Below are the code and all the weights of a small trained network. Each question names an input and a target symbol and asks about switching units off, where a switched-off unit gives its printed mean instead of its output.

import numpy as np


def w(rows, s, z=0):
    codes = np.array(rows[::2]) - 128.0
    scale = np.full(codes.shape[1], s)
    scale[-1] = z or s
    return codes * scale


def norm(h):
    return h / np.sqrt((h * h).mean(-1, keepdims=True) + 1e-5)


def f(y):
    return y / 2 * (1 + np.tanh(0.7978845608 * (y + 0.044715 * y**3)))


def softmax(a):
    e = np.exp(a - a.max(-1, keepdims=True))
    return e / e.sum(-1, keepdims=True)


def log_softmax(a):
    a = a - a.max(-1, keepdims=True)
    return a - np.log(np.exp(a).sum(-1, keepdims=True))


def net(x, mask):
    ids = ['Θβδζηξστψ'.index(c) for c in x.split()]
    T = len(ids)
    res = E[ids] + P[:T]
    q, k, v = (norm(res) @ M[0].T for M in (Q, K, V))
    z = softmax(np.where(np.tri(T) > 0, q @ k.T / 4**0.5, -1e9)) @ v
    res = res + np.where(mask[0], z, O[0][:, -1]) @ O[0][:, :-1]
    y = f(norm(res) @ A[0][:, :-1].T + A[0][:, -1])
    res = res + np.where(mask[1:9], y, B[0][:, -1]) @ B[0][:, :-1]
    return log_softmax(norm(res)[-1] @ U[:, :-1].T + U[:, -1])


Q, K, V, O, A, B = {}, {}, {}, {}, {}, {}
E = w([
[201,50,83,159,164,70,162],'Θ',
[177,80,113,210,87,181,115],'β',
[130,243,115,183,153,121,124],'δ',
[124,204,144,231,177,217,81],'ζ',
[50,147,161,237,89,61,48],'η',
[209,134,132,122,205,98,109],'ξ',
[144,158,115,208,250,87,176],'σ',
[160,187,86,165,78,111,119],'τ',
[166,144,71,177,146,162,163],'ψ',
],0.013)
P = w([
[86,121,179,113,88,130,172],'0',
[216,248,125,236,120,118,156],'1',
[99,65,108,149,148,150,71],'2',
[171,211,46,164,104,139,115],'3',
[98,59,109,147,154,150,76],'4',
[198,187,81,115,136,106,84],'5',
[72,54,104,186,184,138,37],'6',
],0.016)
Q[0] = w([
[57,135,140,176,252,173,102],'h0',
[94,234,116,64,113,38,211],'h0',
[142,207,197,86,36,164,121],'h0',
[194,222,120,58,139,182,124],'h0',
],0.017)
K[0] = w([
[69,178,213,129,208,149,172],'h0',
[89,182,28,205,190,15,98],'h0',
[163,176,139,218,107,135,36],'h0',
[92,137,62,7,184,231,84],'h0',
],0.013)
V[0] = w([
[152,146,93,73,43,62,128],'h0',
[210,230,103,80,135,194,188],'h0',
[137,114,55,162,137,199,108],'h0',
[253,117,108,134,149,137,140],'h0',
],0.029)
O[0] = w([
[179,69,136,70,63,152,142,1],'h0',
[202,159,125,250,78,139,21,45],'h0',
[170,158,103,124,81,12,118,80],'h0',
[233,112,196,194,177,85,95,92],'h0',
],0.019,0.0068)
A[0] = w([
[147,177,85,84,202,93,137,253],'n0',
[156,223,76,144,128,98,142,245],'n1',
[251,116,126,96,126,134,143,97],'n2',
[139,56,149,92,79,152,118,82],'n3',
[194,141,146,229,79,61,154,96],'n4',
[173,149,102,235,125,117,152,139],'n5',
[121,140,156,132,106,186,107,8],'n6',
[91,117,104,63,180,132,82,23],'n7',
],0.033,0.0035)
B[0] = w([
[115,66,91,148,133,94,32,188],'n0',
[231,107,99,162,201,184,130,204],'n1',
[169,114,11,173,156,107,67,170],'n2',
[129,193,194,118,178,163,44,146],'n3',
[145,255,180,156,99,142,189,251],'n4',
[171,113,127,51,55,96,194,227],'n5',
[112,89,96,145,73,52,144,140],'n6',
[163,171,204,122,73,65,158,184],'n7',
],0.03,0.028)
U = w([
[71,158,56,17,144,153,161,211],'Θ',
[54,148,164,214,181,129,138,101],'β',
[76,93,45,170,45,167,114,13],'δ',
[122,126,147,75,74,205,25,58],'ζ',
[161,89,244,80,208,146,118,4],'η',
[183,178,149,124,74,128,183,193],'ξ',
[140,1,174,171,102,175,167,76],'σ',
[146,74,109,75,127,18,75,79],'τ',
[190,128,62,171,197,168,71,180],'ψ',
],0.012,0.0024)

Each question gives the input, a string of symbols that net reads in full, and the target symbol t.
The units are the heads (4 rows each of Q, K, V and O) and the neurons (one row each of A and B). Each row of codes is followed by its name. A weight is (code - 128) times the scale printed after its matrix; where a second scale follows, it is the last column's (O, A, B and U).
mask holds one flag per unit, heads first, then neurons. A switched-off unit (its flag False) gives its mean, the last column of its rows in O or B, instead of its output. The means were averaged over made-up inputs and are rounded, as every weight is.
A unit's drop is (log p(t) with every unit on - log p(t) with that unit switched off) / (log p(t) with every unit on - log p(t) with every unit switched off).
The circuit of an input: a set's keep is (log p(t) with only the set's units on - log p(t) with every unit switched off) / (log p(t) with every unit on - log p(t) with every unit switched off). Starting from all 9 units, units are removed one at a time, each time the one whose removal leaves the highest keep (on an exact tie, the one counted first), for as long as the keep stays at least 0.8.
units of the circuit, in order: the units of the circuit, biggest drop first
k most important neurons: the k neurons with the biggest drops, biggest first
drop when u is switched off: that unit's drop, to one decimal
input τ Θ σ, target ζ: units of the circuit, in order => [h0, n3]
input η ψ β η, target ψ: units of the circuit, in order => [n1, n4]
input σ η δ τ τ ξ Θ, target β: units of the circuit, in order => [h0, n5]
input η δ τ η, target ψ: units of the circuit, in order => [n4, n1]
input Θ η τ τ, target ψ: units of the circuit, in order => [n1]
input ξ δ β η β, target σ: units of the circuit, in order => [h0, n4, n6]
input σ ζ ζ, target β: units of the circuit, in order => [h0, n5]
input σ η σ ξ σ, target β: 2 most important neurons => [n5, n1]
input ζ τ Θ η ξ, target ψ: units of the circuit, in order => [h0, n1]
input η ξ σ η δ η, target τ: 2 most important neurons => [n4, n0]
input Θ σ β β, target ψ: 2 most important neurons => [n1, n5]
input η η ψ σ Θ ξ, target ψ: 3 most important neurons => [n1, n0, n7]
input δ σ η η Θ, target δ: 2 most important neurons => [n4, n6]
input β Θ η Θ ξ τ δ, target τ: 2 most important neurons => [n4, n0]
input σ ζ β, target β: 2 most important neurons => [n5, n4]
input Θ ξ τ β β ξ ζ, target η: most important neuron => [n4]
input β β ζ, target τ: 2 most important neurons => [n4, n0]
input η η Θ, target Θ: drop when h0 is switched off => 1.4
input τ δ ζ, target ζ: drop when n4 is switched off => 0.1
input Θ η Θ σ η, target η: drop when n1 is switched off => 0.0
